Each row is followed by its class.
-80  88  53  196  161  -157  -61  122  8  -295  -164  -326  125  -123  184  -62  138  -5  54  7  227  135  302  193  -30  -545  175  34  172  19  -349  -10  -256 => Z
-53  -61  -96  146  23  59  111  157  185  -123  -25  -218  -156  138  -186  -61  105  -24  56  -145  90  -62  221  134  -178  -187  -53  48  5  -32  -72  154  -144 => Q
66  231  -94  -47  22  -61  179  43  192  -135  210  479  360  54  -289  -82  284  91  173  -378  0  394  36  -82  -100  214  47  -145  93  219  -195  -52  44 => E
95  -176  -13  40  84  77  -134  -211  185  -112  70  -279  -83  -124  39  90  50  49  6  8  -127  5  5  -45  -165  -25  99  115  -40  -61  93  -9  171 => J
346  205  -139  282  267  -115  -21  -42  254  -97  -233  -1  95  -29  -123  291  419  -25  285  -289  -17  425  350  182  -108  -530  240  -151  -209  254  -143  11  -232 => U
22  -105  -31  118  11  48  -142  -200  -71  -83  -28  -333  -228  -24  128  -106  -38  -42  -253  52  20  -168  -151  -351  -37  -213  90  147  -75  63  116  198  41 => U
-256  -46  -36  46  29  26  -23  29  -119  -2  -192  -136  -60  96  84  110  -34  -32  -177  147  54  -198  121  -237  -10  -170  68  13  75  -195  -34  132  -55 => X
228  -105  61  -130  -166  207  -255  120  -209  84  386  251  10  -186  -196  94  62  -213  -3  52  -98  -216  -103  -201  70  137  -104  -88  -98  -54  -75  -76  99 => X
-217  7  -320  174  -104  38  -165  -89  -160  74  -215  86  7  114  -45  -25  6  -134  -152  129  82  -170  -98  -532  -110  210  -44  -29  59  -227  -21  208  66 => Q
-88  193  -730  224  146  -197  247  471  -361  -204  319  -232  80  140  -184  30  133  39  411  -238  244  367  459  279  389  195  137  -142  -464  366  73  -18  177 => Y
-47  -437  -59  8  -100  72  203  107  -45  58  -28  -144  -283  -33  79  157  -149  -53  -32  224  -264  -340  139  45  298  -215  72  36  6  98  292  -89  19 => E
-176  -99  -288  235  32  -58  175  37  -184  -293  -86  -241  -191  54  244  218  -51  130  -41  62  -75  5  13  -142  319  -47  322  59  -218  223  206  47  100 => D
-98  131  14  145  -48  -152  132  -6  -41  2  -156  -36  -10  114  83  15  -43  73  208  -76  62  73  196  3  90  -141  97  30  129  22  173  53  -15 => N
44  -185  40  32  1  -30  -22  -178  -94  88  -31  22  125  -184  -11  -73  -87  130  -81  339  -38  -105  -154  124  -215  17  -32  67  -14  -21  199  10  63 => D
-295  106  -353  102  100  101  179  113  -380  -74  34  2  258  -189  -45  -34  111  18  89  255  157  28  -239  45  -215  347  32  8  -251  98  215  -37  36 => E
193  32  337  -102  154  -65  -51  -180  165  -12  -178  -336  -116  -84  199  -139  -11  -82  -148  -167  149  44  205  226  -94  -566  53  150  175  -179  102  -69  -99 => J
-136  31  62  144  165  102  -42  -102  90  255  -83  51  -50  154  -261  -95  -136  31  -127  169  97  -493  -120  -183  -363  -189  -40  53  683  -379  234  -67  245 => D
-65  -148  -377  42  -167  163  116  92  -287  154  -85  140  76  -97  119  138  -22  -75  -290  323  -87  -34  -402  -73  344  318  -96  -8  -552  197  52  194  -171 => U
-101  18  28  -51  107  103  26  -54  39  -128  -47  -304  -59  -7  136  133  1  67  -91  96  36  32  115  102  58  -157  44  15  -192  7  9  111  -87 => Q
4  64  -193  -152  -69  5  59  265  -526  410  257  883  404  -191  -434  57  2  -94  6  543  199  -146  -202  133  -152  566  -270  -312  -139  -18  -62  -201  2 => D
-189  221  -550  269  219  39  377  426  -194  -83  22  157  -45  30  -28  -352  80  -119  -92  -172  240  -102  -73  135  -203  -105  197  2  144  195  -78  -152  -301 => Z
-295  -88  62  -217  -267  -169  163  140  -348  -70  30  274  188  -24  266  48  -208  171  -51  92  143  211  39  165  263  204  -12  92  -68  30  -4  -158  -73 => U
-117  -100  27  213  7  -220  197  195  -27  84  5  126  20  176  -104  71  -111  185  172  -47  93  -5  279  169  36  -123  188  -18  373  -145  268  -225  229 => E
21  205  -17  84  -97  -201  -85  -34  -54  128  -317  198  134  -156  252  -197  73  -23  -54  150  65  298  -50  122  -24  12  -240  -101  -253  156  -563  358  -766 => N
-271  -402  -113  -35  -161  172  -50  -163  282  -107  -110  -402  15  160  -64  -104  -39  56  -231  109  -182  -300  -265  -435  -104  284  -130  138  -29  -157  50  371  277 => A
-191  -184  99  91  -87  174  231  -39  -12  -44  27  76  34  106  -44  20  -53  178  31  100  -125  -222  -139  -61  -19  41  130  -80  -7  135  199  -9  51 => J
6  41  -373  113  181  93  64  137  152  -81  172  -316  -87  -70  -159  -45  203  144  66  -19  -26  16  -130  -100  -173  62  23  -33  -76  3  54  77  0 => Q
-244  -332  -308  -308  -27  25  230  18  53  50  89  -116  -428  97  594  -151  -297  184  -146  -101  -264  -73  -48  -303  899  57  111  72  9  262  332  45  -14 => E
197  -409  -410  24  -63  -148  -130  -41  191  -76  -90  481  249  -192  -68  281  216  175  180  28  -339  201  -58  -348  42  211  197  -124  39  -24  -188  34  148 => J
122  241  -809  164  85  95  37  551  -552  87  172  87  -358  -168  10  -103  29  -334  130  72  173  -17  -185  62  734  54  -163  -153  -391  200  -59  71  -373 => Q
109  112  -296  -38  23  59  -90  158  -164  172  198  358  32  -215  -76  -93  98  -132  51  130  -99  80  -254  -134  141  248  -160  -139  -72  -26  -105  -9  -193 => Q
250  197  333  -48  236  -84  -81  38  -283  75  -132  -223  -145  -148  128  5  -169  -165  319  -35  106  -182  178  543  231  -618  28  51  305  -52  312  -347  64 => Y
-89  -320  -284  -50  -419  50  135  106  413  128  128  272  292  -57  -140  -118  152  107  -116  61  -297  -40  -103  -355  -210  777  -176  -116  -25  -144  -37  436  -34 => Z
-22  -97  -153  89  -30  -98  58  -84  -222  -33  -110  255  132  7  26  195  -31  -2  -104  255  -68  64  -10  -64  146  170  129  -88  -253  171  -83  86  47 => Y
154  86  -16  511  -4  120  38  207  42  -99  138  119  -107  98  -395  234  163  24  333  -136  51  -128  -40  179  -217  -63  80  -10  64  144  -40  -52  40 => D
-153  205  -852  431  85  74  249  264  -513  176  126  537  93  -156  -304  -52  -31  1  -216  459  230  -216  -466  -1  -257  606  -97  -89  -68  116  -105  174  -145 => J
-77  222  14  75  130  91  -28  33  -260  7  101  -277  -57  55  10  173  0  -8  13  39  230  99  -78  126  -2  76  56  50  -305  7  108  -180  117 => Y
-41  -66  4  140  -76  -31  10  12  220  -91  135  -320  20  278  -358  68  -23  88  77  -76  58  -198  231  -274  -107  -71  98  -14  309  -226  172  129  529 => A
100  -211  247  -278  5  -41  -45  -39  231  143  192  282  -146  -162  165  -169  -62  39  -67  61  -129  -2  -123  63  123  96  -105  4  149  -70  -21  -149  -156 => N
-2  -110  298  -271  71  -5  -93  -92  -83  20  100  100  -58  49  179  167  -111  5  -11  -17  -29  -49  93  -184  329  -87  181  -61  72  -77  168  -206  290 => J
41  231  381  -81  16  -32  -62  -57  -166  104  -93  286  264  -121  39  48  -17  -53  44  75  57  60  43  228  -220  -138  -12  2  155  -164  -68  -110  -133 => X
111  -295  191  202  347  81  -338  -154  273  -293  141  -497  -25  -72  -330  210  178  212  95  -68  -189  -188  59  -58  -364  -377  150  -42  152  -127  133  -44  449 => A
-54  428  804  -100  185  -110  -294  -76  -73  -49  159  -263  152  7  -115  -190  12  -2  244  -16  571  198  498  484  -517  -428  -165  0  182  -301  -210  -97  -127 => Q
459  540  -153  476  164  -323  -40  120  -88  -161  12  34  193  -126  75  241  268  87  259  -582  -62  600  212  455  118  -223  270  -162  -68  418  -235  -360  -147 => Y
-32  173  -66  51  -89  7  87  -25  -17  -20  -25  173  111  29  -184  -254  -55  43  -114  -9  268  69  -217  28  -323  126  -156  129  92  -143  -79  299  -98 => A
104  -75  -245  -140  -91  107  97  112  122  23  34  -80  68  -8  -168  275  70  -166  -59  55  -256  -184  0  -185  14  179  12  -4  -86  -25  -11  32  234 => N
65  25  -150  186  441  208  -12  255  107  -345  302  -124  -71  -89  -239  73  214  2  165  -195  -25  -173  -88  200  -198  -119  278  -95  73  119  -9  -301  229 => Z
-166  97  -458  108  23  18  111  210  -300  -69  -83  -50  92  -135  38  -13  136  51  115  144  190  92  -243  52  19  267  -43  -36  -313  135  -68  48  -210 => Y
213  68  -32  94  308  182  -253  -59  -176  -66  54  247  150  -145  -249  492  247  0  123  -81  185  303  93  197  -238  -311  178  -40  -296  -32  -92  -279  55 => J
-84  210  -127  124  187  177  56  243  -259  28  91  262  108  -131  -325  248  174  -55  76  166  187  -198  -216  36  -418  129  38  -100  15  -111  50  -202  29 => N
100  -260  129  126  -177  -81  14  24  236  53  139  148  58  -68  -251  -115  -57  15  -56  298  -176  -184  31  134  -184  285  -192  -107  97  -69  -197  312  -33 => E
224  745  414  4  317  247  -537  -188  -329  80  -218  -379  46  -223  197  -214  56  -505  -84  -152  226  137  -375  290  -47  -264  -330  44  -324  -105  -235  90  -339 => E
-57  -63  -240  156  -113  -89  9  96  -402  -25  231  230  130  -257  -116  -68  52  46  -20  327  -73  -155  -126  -162  -264  317  -55  -112  -167  350  -196  87  -148 => N
59  6  -247  -48  -130  87  225  87  -33  349  -66  368  43  9  -235  -29  -56  -148  -107  197  -153  -329  -190  -8  -216  382  -201  -16  53  -53  68  154  -33 => X
179  -183  240  -169  179  -2  -129  -159  89  -19  -66  46  55  -109  100  -7  -9  -43  19  7  -21  25  139  291  -26  -343  67  77  42  -14  24  -159  43 => Q
-229  119  264  250  57  -91  15  -219  -245  -181  3  394  297  28  43  50  -73  217  -13  63  177  251  76  214  -348  -46  232  64  73  63  5  -199  10 => D
0  15  -274  119  -62  298  147  83  101  159  93  269  114  81  -274  -180  -7  -136  -143  80  -32  -300  -397  65  -246  441  -126  -22  10  -46  27  45  74 => Q
3  124  -16  49  450  184  -175  100  70  -291  167  -549  -23  -67  -170  54  323  -23  279  -276  221  63  49  216  -314  -197  132  3  -260  -29  138  -253  209 => N
130  49  -4  -157  94  85  31  54  105  -43  -4  191  191  16  -125  109  29  43  125  -255  -64  36  -36  233  -20  -73  23  2  84  29  29  -97  138 => U
-85  -40  -58  -192  122  16  45  33  136  -139  130  -102  30  -87  148  -143  41  182  52  -113  -159  125  -135  185  29  217  -52  -32  -106  143  -60  -141  -64 => Q
-89  -176  -130  80  -75  -62  110  -52  -85  69  -220  144  -116  75  145  81  -78  -37  -145  221  -89  -12  0  -60  157  11  18  106  -178  116  -130  202  -194 => X
-176  -15  -361  144  356  188  111  210  -129  103  27  81  -87  -301  -80  -149  186  73  -32  315  187  -273  -396  34  -502  -8  -16  21  37  -17  83  9  -355 => N
-53  452  372  72  92  -318  -64  -26  -443  118  -28  67  124  -141  158  58  -145  221  59  297  289  488  210  391  -119  -339  -65  20  -13  -68  -231  -35  -440 => Q
-326  -178  -263  -26  -109  -74  119  -95  50  -227  29  88  206  -46  60  -22  60  225  -144  144  -10  292  -147  -108  -188  618  10  46  -334  -27  28  186  35 => U
-92  -113  244  127  18  63  2  -221  75  -219  -128  -351  -83  188  102  160  -66  90  -54  -52  29  -44  84  11  45  -177  219  122  -68  -48  286  -17  316 => Q
0  217  -207  87  220  0  -67  2  28  133  -183  -410  15  -21  -7  -175  61  28  39  -26  145  78  49  204  -27  -159  -192  -49  -89  -112  43  256  -213 => Y
-122  -41  502  22  99  23  6  -179  -302  15  133  -65  35  -103  80  -19  -165  150  52  347  69  -207  43  239  -107  -236  96  -84  19  221  209  -248  46 => E
-70  -274  -6  62  -40  20  245  -18  -10  47  89  -48  -120  43  52  110  -126  285  -5  126  -326  -218  -154  -138  92  34  203  12  92  165  361  -57  171 => Y
-188  -410  -469  42  -70  146  125  23  81  -102  48  -8  -26  -23  -241  -38  34  207  -64  256  -121  -238  -208  -94  -284  392  -111  -73  -230  146  -171  167  -35 => J
167  -455  -112  -145  -48  -340  -72  34  149  -197  -156  -245  -33  -90  292  440  71  -29  113  -108  -314  165  607  -48  321  -21  265  67  -166  -62  189  85  344 => Q
